Below are the code and all the weights of a small trained network. Each question names an input and a target symbol and asks about switching units off, where a switched-off unit gives its printed mean instead of its output.

import numpy as np


def w(rows, s, z=0):
    codes = np.array(rows[::2]) - 128.0
    scale = np.full(codes.shape[1], s)
    scale[-1] = z or s
    return codes * scale


def f(y):
    return y / 2 * (1 + np.tanh(0.7978845608 * (y + 0.044715 * y**3)))


def softmax(a):
    e = np.exp(a - a.max(-1, keepdims=True))
    return e / e.sum(-1, keepdims=True)


def log_softmax(a):
    a = a - a.max(-1, keepdims=True)
    return a - np.log(np.exp(a).sum(-1, keepdims=True))


def net(x, mask):
    ids = ['ΓΘΠλμψ'.index(c) for c in x.split()]
    T = len(ids)
    res = E[ids] + P[:T]
    u = 0
    for l in range(3):
        q, k, v = (res @ M[l].T for M in (Q, K, V))
        z = softmax(np.where(np.tri(T) > 0, q @ k.T / 3**0.5, -1e9)) @ v
        res = res + np.where(mask[u], z, O[l][:, -1]) @ O[l][:, :-1]
        u += 1
        y = f(res @ A[l][:, :-1].T + A[l][:, -1])
        res = res + np.where(mask[u : u + 4], y, B[l][:, -1]) @ B[l][:, :-1]
        u += 4
    return log_softmax(res[-1] @ U[:, :-1].T + U[:, -1])


Q, K, V, O, A, B = {}, {}, {}, {}, {}, {}
E = w([
[198,195,164,221],'Γ',
[173,105,134,162],'Θ',
[110,62,96,92],'Π',
[159,118,98,64],'λ',
[165,255,123,120],'μ',
[30,140,114,252],'ψ',
],0.0061)
P = w([
[99,170,101,28],'0',
[227,93,152,250],'1',
[77,112,200,104],'2',
[85,254,147,150],'3',
[175,111,48,202],'4',
[79,105,226,95],'5',
[72,206,146,175],'6',
[170,132,23,194],'7',
[80,108,251,85],'8',
[65,184,148,182],'9',
[163,138,4,210],'10',
[69,104,242,92],'11',
],0.0069)
Q[0] = w([
[40,62,89,151],'L0H0',
[201,166,5,104],'L0H0',
[185,104,172,118],'L0H0',
],0.011)
K[0] = w([
[55,81,89,201],'L0H0',
[207,152,8,157],'L0H0',
[144,220,140,161],'L0H0',
],0.011)
V[0] = w([
[75,253,229,140],'L0H0',
[226,104,116,156],'L0H0',
[154,182,164,158],'L0H0',
],0.0051)
O[0] = w([
[195,168,255,65,254],'L0H0',
[210,65,111,108,62],'L0H0',
[202,125,169,79,165],'L0H0',
],0.0041,0.00049)
A[0] = w([
[131,200,13,102,2],'L0N0',
[22,66,160,41,69],'L0N1',
[237,178,108,156,29],'L0N2',
[243,44,78,114,18],'L0N3',
],0.011,0.0036)
B[0] = w([
[127,71,157,243,164],'L0N0',
[1,54,106,86,253],'L0N1',
[61,74,89,116,163],'L0N2',
[63,176,133,200,177],'L0N3',
],0.0096,0.0015)
Q[1] = w([
[176,99,2,204],'L1H0',
[164,141,135,98],'L1H0',
[191,132,149,157],'L1H0',
],0.03)
K[1] = w([
[102,129,254,83],'L1H0',
[136,119,99,101],'L1H0',
[116,180,124,92],'L1H0',
],0.039)
V[1] = w([
[58,47,111,125],'L1H0',
[201,52,157,135],'L1H0',
[1,254,206,146],'L1H0',
],0.0097)
O[1] = w([
[223,175,137,149,254],'L1H0',
[171,56,113,129,73],'L1H0',
[52,191,254,99,160],'L1H0',
],0.0096,0.0028)
A[1] = w([
[116,113,93,59,107],'L1N0',
[108,120,95,139,254],'L1N1',
[129,77,160,114,149],'L1N2',
[158,118,113,3,182],'L1N3',
],0.03,0.0052)
B[1] = w([
[217,149,148,4,203],'L1N0',
[116,157,34,149,204],'L1N1',
[107,55,101,141,174],'L1N2',
[61,190,183,134,254],'L1N3',
],0.02,0.0081)
Q[2] = w([
[64,134,35,128],'L2H0',
[4,246,108,88],'L2H0',
[126,233,68,113],'L2H0',
],0.015)
K[2] = w([
[251,131,134,137],'L2H0',
[188,19,166,221],'L2H0',
[165,30,118,114],'L2H0',
],0.016)
V[2] = w([
[70,191,113,178],'L2H0',
[90,253,126,61],'L2H0',
[121,114,90,93],'L2H0',
],0.0057)
O[2] = w([
[120,227,95,215,180],'L2H0',
[168,36,164,253,254],'L2H0',
[120,45,224,156,119],'L2H0',
],0.0041,0.0077)
A[2] = w([
[167,98,55,178,169],'L2N0',
[32,38,55,152,3],'L2N1',
[139,148,192,174,122],'L2N2',
[3,52,105,108,116],'L2N3',
],0.016,0.006)
B[2] = w([
[147,134,117,15,231],'L2N0',
[69,78,252,170,186],'L2N1',
[202,126,146,138,246],'L2N2',
[178,106,50,176,200],'L2N3',
],0.017,0.012)
U = w([
[50,49,196,116,90],'Γ',
[36,132,237,44,7],'Θ',
[161,70,169,114,38],'Π',
[68,137,39,108,199],'λ',
[50,145,75,232,254],'μ',
[93,254,191,208,141],'ψ',
],0.0044,0.0087)

Each question gives the input, a string of symbols that net reads in full, and the target symbol t.
The units are the heads (3 rows each of Q, K, V and O) and the neurons (one row each of A and B). Each row of codes is followed by its name. A weight is (code - 128) times the scale printed after its matrix; where a second scale follows, it is the last column's (O, A, B and U).
mask holds one flag per unit, layer by layer, with each layer's heads first. A switched-off unit (its flag False) gives its mean, the last column of its rows in O or B, instead of its output. The means were averaged over made-up inputs and are rounded, as every weight is.
A unit's drop is (log p(t) with every unit on - log p(t) with that unit switched off) / (log p(t) with every unit on - log p(t) with every unit switched off).
The circuit of an input: a set's keep is (log p(t) with only the set's units on - log p(t) with every unit switched off) / (log p(t) with every unit on - log p(t) with every unit switched off). Starting from the 12 units with the biggest drops (on a tie, the unit counted first), units are removed one at a time, each time the one whose removal leaves the highest keep (on an exact tie, the one counted first), for as long as the keep stays at least 0.8.
circuit, biggest first: the units of the circuit, biggest drop first
unit that matters most: the unit with the biggest drop
k most important neurons: the k neurons with the biggest drops, biggest first
k most important neurons of layer l: the k neurons of layer l with the biggest drops, biggest first
input Γ μ μ Π λ Π μ Π Π Π ψ, target Π: 2 most important neurons : (L0N1 L0N3)
input Θ Γ Θ Θ Γ μ Π Γ Γ Γ Θ, target Γ: circuit, biggest first : (L2N1 L1N3 L0N2 L1N0)
input μ μ Π μ ψ λ μ λ Θ Π Π ψ, target Γ: 2 most important neurons of layer 2 : (L2N1 L2N3)
input Γ μ λ Π Π Γ Π Θ, target Γ: circuit, biggest first : (L2N1 L1N3 L1N0 L0N2)
input λ λ Π μ Π, target Π: 2 most important neurons of layer 2 : (L2N2 L2N0)
input λ μ λ Γ μ, target λ: unit that matters most : L0N2
input Π Π ψ λ Θ Γ, target Π: circuit, biggest first : (L1N3 L2H0 L1N1 L2N2)
input Π μ ψ Π Γ, target ψ: circuit, biggest first : (L1H0 L2N0)
input μ Γ Π Θ λ Π Π ψ Θ ψ Π, target Θ: 3 most important neurons : (L1N0 L1N3 L2N0)
input Π μ μ μ Γ, target μ: circuit, biggest first : (L1H0 L0N2 L1N0 L2N3)
input λ ψ Γ λ Π, target Γ: circuit, biggest first : (L2N1 L1N3 L1N0)
input μ ψ Γ Θ μ, target Γ: circuit, biggest first : (L2N1 L0N2 L1N3 L1N0)
input μ μ ψ μ Γ Π Π Π Π λ Γ, target Π: 2 most important neurons : (L1N3 L0N1)
input Π Π Π Π Θ ψ Π Π, target ψ: most important neuron of layer 0 : (L0N1)
input μ Π Γ Π λ Π λ Π Θ μ ψ, target Θ: 2 most important neurons of layer 2 : (L2N0 L2N1)
input Π μ μ Π Π Π Π ψ, target Π: 2 most important neurons : (L0N1 L1N3)
input Π Π ψ Π ψ Π Π Π μ λ μ, target μ: 2 most important neurons of layer 2 : (L2N3 L2N0)
input Π Θ λ, target Θ: circuit, biggest first : (L1N0 L0N0 L1N3 L1H0)
input λ ψ μ Θ μ ψ, target Γ: circuit, biggest first : (L2N1 L1H0 L0N1 L1N2)
input ψ Π Π, target λ: 3 most important neurons : (L1N0 L0N1 L1N2)
input Π Γ ψ λ Π μ Π Π μ Π λ, target μ: circuit, biggest first : (L1H0 L2N3 L1N0)
input Π Π Π Π Π Θ Γ Π Θ, target μ: 2 most important neurons of layer 1 : (L1N3 L1N2)
input Π λ λ Θ Γ, target λ: unit that matters most : L0N2
input λ λ Θ Θ Π λ, target Θ: circuit, biggest first : (L1N0 L0N1 L1N3 L0N0)
input Π Γ λ Π Θ, target λ: circuit, biggest first : (L1N3 L2N0 L2N1)
input ψ ψ μ μ Π, target μ: circuit, biggest first : (L1H0 L1N0 L2N3)
input Π μ μ Θ Π, target μ: circuit, biggest first : (L1H0 L2N3 L1N0)
input λ Π μ Π μ μ Γ Θ Π μ, target λ: 2 most important neurons of layer 1 : (L1N3 L1N0)
input Θ λ ψ Γ Π λ Π Π ψ ψ, target λ: 3 most important neurons of layer 1 : (L1N3 L1N2 L1N1)
input μ ψ ψ Π Π Γ Π Π Θ Π μ, target Θ: 3 most important neurons of layer 2 : (L2N1 L2N0 L2N3)
